Below are the code and all the weights of a small trained network. Each question names an input and a class and asks about switching units off, where a switched-off unit gives its printed mean instead of its output.

import numpy as np


def w(rows, s, z=0):
    codes = np.array(rows[::2]) - 128.0
    scale = np.full(codes.shape[1], s)
    scale[-1] = z or s
    return codes * scale


def f(y):
    return y / 2 * (1 + np.tanh(0.7978845608 * (y + 0.044715 * y**3)))


def log_softmax(a):
    a = a - a.max(-1, keepdims=True)
    return a - np.log(np.exp(a).sum(-1, keepdims=True))


def net(x, mask):
    res = np.array(x, float).reshape(1, 7) / 4 @ E
    y = f(res @ A[0][:, :-1].T + A[0][:, -1])
    res = res + np.where(mask, y, B[0][:, -1]) @ B[0][:, :-1]
    return log_softmax(res[-1] @ U[:, :-1].T + U[:, -1])


A, B = {}, {}
E = w([
[184,110,170,168,146,129,248,121,88,160,73,155],'x0',
[207,18,112,134,164,80,238,150,184,175,147,147],'x1',
[98,44,30,113,131,153,93,57,104,13,12,143],'x2',
[98,106,147,186,13,132,153,176,100,125,128,159],'x3',
[151,127,229,142,141,65,162,40,154,126,82,254],'x4',
[217,110,186,81,148,165,109,120,126,172,75,133],'x5',
[135,119,130,31,86,73,207,187,109,123,159,104],'x6',
],0.009)
A[0] = w([
[191,123,248,154,113,230,120,99,54,97,2,133,211],'n1',
[160,206,216,114,58,92,184,141,163,134,167,126,209],'n2',
[69,43,131,69,127,180,162,137,123,202,62,124,139],'n3',
[92,199,92,98,115,126,60,124,173,151,181,129,200],'n4',
[44,222,146,139,57,190,71,99,83,98,180,124,114],'n5',
[63,136,189,76,167,181,80,89,177,213,159,118,211],'n6',
[167,54,126,139,77,71,144,159,77,199,174,149,254],'n7',
],0.007,0.0037)
B[0] = w([
[86,156,217,94,150,128,95,140,112,139,96,146,250],'n1',
[106,88,94,64,221,107,125,145,194,103,160,85,212],'n2',
[243,96,111,89,145,132,130,189,116,125,146,118,156],'n3',
[112,97,78,139,119,106,192,108,151,56,126,74,208],'n4',
[86,118,84,154,85,188,170,185,112,120,169,109,234],'n5',
[104,130,102,133,161,96,162,53,252,111,107,135,191],'n6',
[81,68,123,92,115,111,144,140,163,165,152,108,198],'n7',
],0.011,0.012)
U = w([
[109,134,103,140,39,145,86,127,22,63,134,46,75],'0',
[124,151,83,120,73,96,113,160,45,153,164,122,2],'1',
[130,2,64,121,136,71,182,155,137,50,148,73,204],'2',
[126,146,127,169,113,72,107,22,125,9,142,117,48],'3',
[238,42,184,56,159,169,141,145,122,169,151,91,171],'4',
[66,142,181,118,236,48,48,7,195,155,72,183,176],'5',
[133,182,210,155,105,137,37,224,33,66,76,173,95],'6',
],0.0072,0.003)

Each question gives the input, the list of numbers given to net, and the class t.
The units are the neurons (one row each of A and B). Each row of codes is followed by its name. A weight is (code - 128) times the scale printed after its matrix; where a second scale follows, it is the last column's (A, B and U).
mask holds one flag per neuron, in row order. A switched-off neuron (its flag False) gives its mean, the last column of its row in B, instead of its output. The means were averaged over made-up inputs and are rounded, as every weight is.
A unit's drop is (log p(t) with every unit on - log p(t) with that unit switched off) / (log p(t) with every unit on - log p(t) with every unit switched off).
The circuit of an input: a set's keep is (log p(t) with only the set's units on - log p(t) with every unit switched off) / (log p(t) with every unit on - log p(t) with every unit switched off). Starting from all 7 units, units are removed one at a time, each time the one whose removal leaves the highest keep (on an exact tie, the one counted first), for as long as the keep stays at least 0.8.
units of the circuit, in order: the units of the circuit, biggest drop first
unit that matters most: the unit with the biggest drop
k most important neurons: the k neurons with the biggest drops, biggest first
input [-8,1,6,5,1,-7,-6], class 0: units of the circuit, in order : [n2 n6]
input [-1,-4,2,1,2,-1,-5], class 0: units of the circuit, in order : [n5 n2]
input [-2,-8,5,2,0,-2,-6], class 0: units of the circuit, in order : [n5]
input [5,1,6,5,-1,-7,-1], class 0: units of the circuit, in order : [n2 n6]
input [6,-2,-5,-8,5,2,7], class 5: units of the circuit, in order : [n5 n6]
input [2,-2,-3,6,-5,6,-6], class 6: units of the circuit, in order : [n1 n2]
input [7,1,0,-8,-4,-1,-1], class 4: units of the circuit, in order : [n4 n6]
input [6,-3,-8,1,-2,0,4], class 2: 4 most important neurons : [n2 n1 n7 n3]
input [-8,5,8,-2,5,-2,-5], class 3: 3 most important neurons : [n1 n2 n6]
input [-4,1,-3,2,7,-5,-8], class 3: 2 most important neurons : [n1 n7]
input [5,2,1,-5,2,1,-1], class 5: 2 most important neurons : [n5 n1]
input [3,-6,3,4,-4,3,2], class 6: units of the circuit, in order : [n1 n4]
input [-8,-8,-5,-8,5,-5,-3], class 3: 2 most important neurons : [n6 n7]
input [-4,1,2,0,3,8,8], class 4: unit that matters most : n4
input [-3,-1,1,-6,-2,-1,-2], class 3: 3 most important neurons : [n2 n7 n3]
input [-8,-3,-3,4,-3,-1,-8], class 2: 2 most important neurons : [n4 n6]
input [-5,-2,-4,-7,-3,-3,-7], class 2: 2 most important neurons : [n4 n5]
input [6,4,7,-7,-4,1,-5], class 4: 2 most important neurons : [n3 n6]
input [-2,2,0,2,-2,6,2], class 4: 2 most important neurons : [n4 n5]
input [2,2,-7,-7,0,7,-2], class 5: units of the circuit, in order : [n6]
input [-7,-5,-6,5,1,-5,-8], class 2: 2 most important neurons : [n5 n4]
